Below are the code and all the weights of a small trained network. Each question names an input and a class and asks about switching units off, where a switched-off unit gives its printed mean instead of its output.

import numpy as np


def w(rows, s, z=0):
    codes = np.array(rows[::2]) - 128.0
    scale = np.full(codes.shape[1], s)
    scale[-1] = z or s
    return codes * scale


def f(y):
    return np.maximum(y, 0)


def log_softmax(a):
    a = a - a.max(-1, keepdims=True)
    return a - np.log(np.exp(a).sum(-1, keepdims=True))


def net(x, mask):
    res = np.array(x, float).reshape(1, 7) / 4 @ E
    y = f(res @ A[0][:, :-1].T + A[0][:, -1])
    res = res + np.where(mask, y, B[0][:, -1]) @ B[0][:, :-1]
    return log_softmax(res[-1] @ U[:, :-1].T + U[:, -1])


A, B = {}, {}
E = w([
[125,129,129,130,123],'x0',
[181,118,106,246,170],'x1',
[127,142,134,127,130],'x2',
[2,129,92,165,169],'x3',
[133,125,123,127,133],'x4',
[125,203,27,140,35],'x5',
[130,129,126,128,124],'x6',
],0.0087)
A[0] = w([
[56,135,100,147,138,6],'N0',
[120,143,83,124,75,64],'N1',
[73,132,146,10,73,73],'N2',
[134,142,89,112,94,158],'N3',
[202,129,148,99,97,99],'N4',
[127,82,168,124,166,1],'N5',
[207,138,154,111,96,49],'N6',
[131,146,92,136,100,47],'N7',
[135,159,79,152,98,82],'N8',
[190,132,131,110,111,78],'N9',
[137,171,65,132,98,76],'N10',
[165,115,102,222,123,24],'N11',
[128,152,89,140,88,18],'N12',
[138,154,150,132,117,126],'N13',
],0.012,0.0053)
B[0] = w([
[11,44,86,172,85,178],'N0',
[155,58,196,67,203,188],'N1',
[226,172,45,216,254,254],'N2',
[146,120,188,96,133,201],'N3',
[29,86,88,161,124,218],'N4',
[138,88,219,69,171,180],'N5',
[5,45,78,161,126,204],'N6',
[140,80,175,99,188,162],'N7',
[132,96,206,75,159,194],'N8',
[37,72,91,169,121,186],'N9',
[120,82,204,88,166,206],'N10',
[193,175,79,167,212,199],'N11',
[135,82,179,86,186,167],'N12',
[114,125,113,122,117,147],'N13',
],0.0071,0.007)
U = w([
[144,87,255,63,154,50],'0',
[10,78,43,145,95,58],'1',
[226,157,25,153,181,62],'2',
[130,146,122,114,90,247],'3',
[139,138,122,111,87,229],'4',
],0.0096,0.011)

Each question gives the input, the list of numbers given to net, and the class t.
The units are the neurons (one row each of A and B). Each row of codes is followed by its name. A weight is (code - 128) times the scale printed after its matrix; where a second scale follows, it is the last column's (A, B and U).
mask holds one flag per neuron, in row order. A switched-off neuron (its flag False) gives its mean, the last column of its row in B, instead of its output. The means were averaged over made-up inputs and are rounded, as every weight is.
A unit's drop is (log p(t) with every unit on - log p(t) with that unit switched off) / (log p(t) with every unit on - log p(t) with every unit switched off).
The circuit of an input: a set's keep is (log p(t) with only the set's units on - log p(t) with every unit switched off) / (log p(t) with every unit on - log p(t) with every unit switched off). Starting from the 12 units with the biggest drops (on a tie, the unit counted first), units are removed one at a time, each time the one whose removal leaves the highest keep (on an exact tie, the one counted first), for as long as the keep stays at least 0.8.
circuit, biggest first: the units of the circuit, biggest drop first
top k neurons: the k neurons with the biggest drops, biggest first
drop when u is switched off: that unit's drop, to one decimal
input [6,-7,-6,2,4,3,7], class 2: circuit, biggest first => (N2)
input [-5,5,5,-7,-2,1,7], class 1: top 4 neurons => (N6 N4 N9 N2)
input [4,-2,8,-8,-2,8,-4], class 0: top 2 neurons => (N1 N10)
input [4,7,-4,-8,2,3,0], class 1: top 4 neurons => (N6 N4 N9 N2)
input [3,-6,-2,-1,-5,6,4], class 0: circuit, biggest first => (N1 N10)
input [-5,3,-1,-8,-4,7,-8], class 1: top 4 neurons => (N6 N4 N9 N5)
input [-3,2,8,-7,1,3,5], class 1: top 2 neurons => (N6 N4)
input [0,2,-8,-5,7,-2,-5], class 1: top 2 neurons => (N6 N4)
input [0,-4,-2,-8,0,3,-2], class 1: top 2 neurons => (N6 N4)
input [0,8,4,-8,-3,1,-1], class 1: drop when N9 is switched off => 0.2
input [0,1,5,-7,7,4,-6], class 1: drop when N6 is switched off => 0.3
input [-6,-8,-1,-6,-1,1,5], class 2: drop when N2 is switched off => 1.5
